Below is a small trained network, with its code and all its weights. Each question gives an input and a class and asks what happens when units are switched off, that is, made to give their printed mean instead of their output.

import numpy as np


def w(rows, s, z=0):
    codes = np.array(rows[::2]) - 128.0
    scale = np.full(codes.shape[1], s)
    scale[-1] = z or s
    return codes * scale


def f(y):
    return y / 2 * (1 + np.tanh(0.7978845608 * (y + 0.044715 * y**3)))


def log_softmax(a):
    a = a - a.max(-1, keepdims=True)
    return a - np.log(np.exp(a).sum(-1, keepdims=True))


def net(x, mask):
    res = np.array(x, float).reshape(1, 6) / 4 @ E
    y = f(res @ A[0][:, :-1].T + A[0][:, -1])
    res = res + np.where(mask, y, B[0][:, -1]) @ B[0][:, :-1]
    return log_softmax(res[-1] @ U[:, :-1].T + U[:, -1])


A, B = {}, {}
E = w([
[214,133,92,54],'x0',
[130,43,110,131],'x1',
[65,134,42,240],'x2',
[254,70,212,122],'x3',
[102,168,208,235],'x4',
[44,146,153,8],'x5',
],0.0079)
A[0] = w([
[70,139,96,65,159],'n1',
[235,78,134,132,165],'n2',
[159,201,155,128,129],'n3',
[205,85,109,109,77],'n4',
[76,28,235,192,219],'n5',
[84,145,73,67,138],'n6',
[80,63,148,155,254],'n7',
[105,127,34,170,234],'n8',
[142,174,133,93,38],'n9',
[81,83,64,136,65],'n10',
[107,166,78,177,128],'n11',
[91,176,61,67,140],'n12',
[157,242,173,154,177],'n13',
[107,185,180,112,178],'n14',
[247,153,127,119,185],'n15',
[158,185,194,131,124],'n16',
],0.013,0.0053)
B[0] = w([
[100,178,33,93,207],'n1',
[171,45,153,75,248],'n2',
[50,167,197,105,160],'n3',
[161,41,123,91,196],'n4',
[213,186,149,170,248],'n5',
[80,163,34,108,202],'n6',
[234,168,145,171,200],'n7',
[176,68,89,250,229],'n8',
[72,162,151,70,141],'n9',
[163,174,155,132,167],'n10',
[119,109,125,213,190],'n11',
[24,145,19,136,209],'n12',
[13,154,192,140,197],'n13',
[82,255,137,133,177],'n14',
[60,24,142,51,243],'n15',
[52,155,218,82,178],'n16',
],0.0087,0.011)
U = w([
[164,80,132,66,199],'0',
[192,172,149,151,200],'1',
[131,135,115,193,2],'2',
[78,209,208,106,78],'3',
[71,178,9,106,16],'4',
],0.012,0.0029)

Each question gives the input, the list of numbers given to net, and the class t.
The units are the neurons (one row each of A and B). Each row of codes is followed by its name. A weight is (code - 128) times the scale printed after its matrix; where a second scale follows, it is the last column's (A, B and U).
mask holds one flag per neuron, in row order. A switched-off neuron (its flag False) gives its mean, the last column of its row in B, instead of its output. The means were averaged over made-up inputs and are rounded, as every weight is.
A unit's drop is (log p(t) with every unit on - log p(t) with that unit switched off) / (log p(t) with every unit on - log p(t) with every unit switched off).
The circuit of an input: a set's keep is (log p(t) with only the set's units on - log p(t) with every unit switched off) / (log p(t) with every unit on - log p(t) with every unit switched off). Starting from the 12 units with the biggest drops (on a tie, the unit counted first), units are removed one at a time, each time the one whose removal leaves the highest keep (on an exact tie, the one counted first), for as long as the keep stays at least 0.8.
circuit, biggest first: the units of the circuit, biggest drop first
most important unit: the unit with the biggest drop
top k neurons: the k neurons with the biggest drops, biggest first
drop of u: that unit's drop, to one decimal
input [-3,5,5,0,3,8], class 1: most important unit	n7
input [7,-6,3,2,0,-1], class 0: top 2 neurons	n15, n14
input [-6,-5,0,3,-4,0], class 3: circuit, biggest first	n8, n4
input [5,5,5,4,7,0], class 1: circuit, biggest first	n5, n12
input [-7,0,-5,5,5,-5], class 3: top 2 neurons	n16, n13
input [1,-5,8,0,8,4], class 3: top 2 neurons	n13, n14
input [-1,4,-6,-7,5,-3], class 1: circuit, biggest first	n15, n12
input [-8,-1,4,-4,-1,-3], class 2: top 2 neurons	n8, n11
input [1,0,-4,1,1,1], class 3: top 2 neurons	n8, n4
input [-5,-7,-5,2,-6,3], class 4: top 4 neurons	n1, n5, n12, n6
input [4,-5,-4,-8,3,-6], class 3: drop of n13	0.4
input [-5,1,2,-8,3,-3], class 2: drop of n14	0.0
input [-6,7,6,2,-4,-2], class 1: drop of n7	0.2
input [-6,5,7,0,-4,1], class 2: circuit, biggest first	n8
input [0,5,4,4,7,2], class 1: drop of n5	0.1
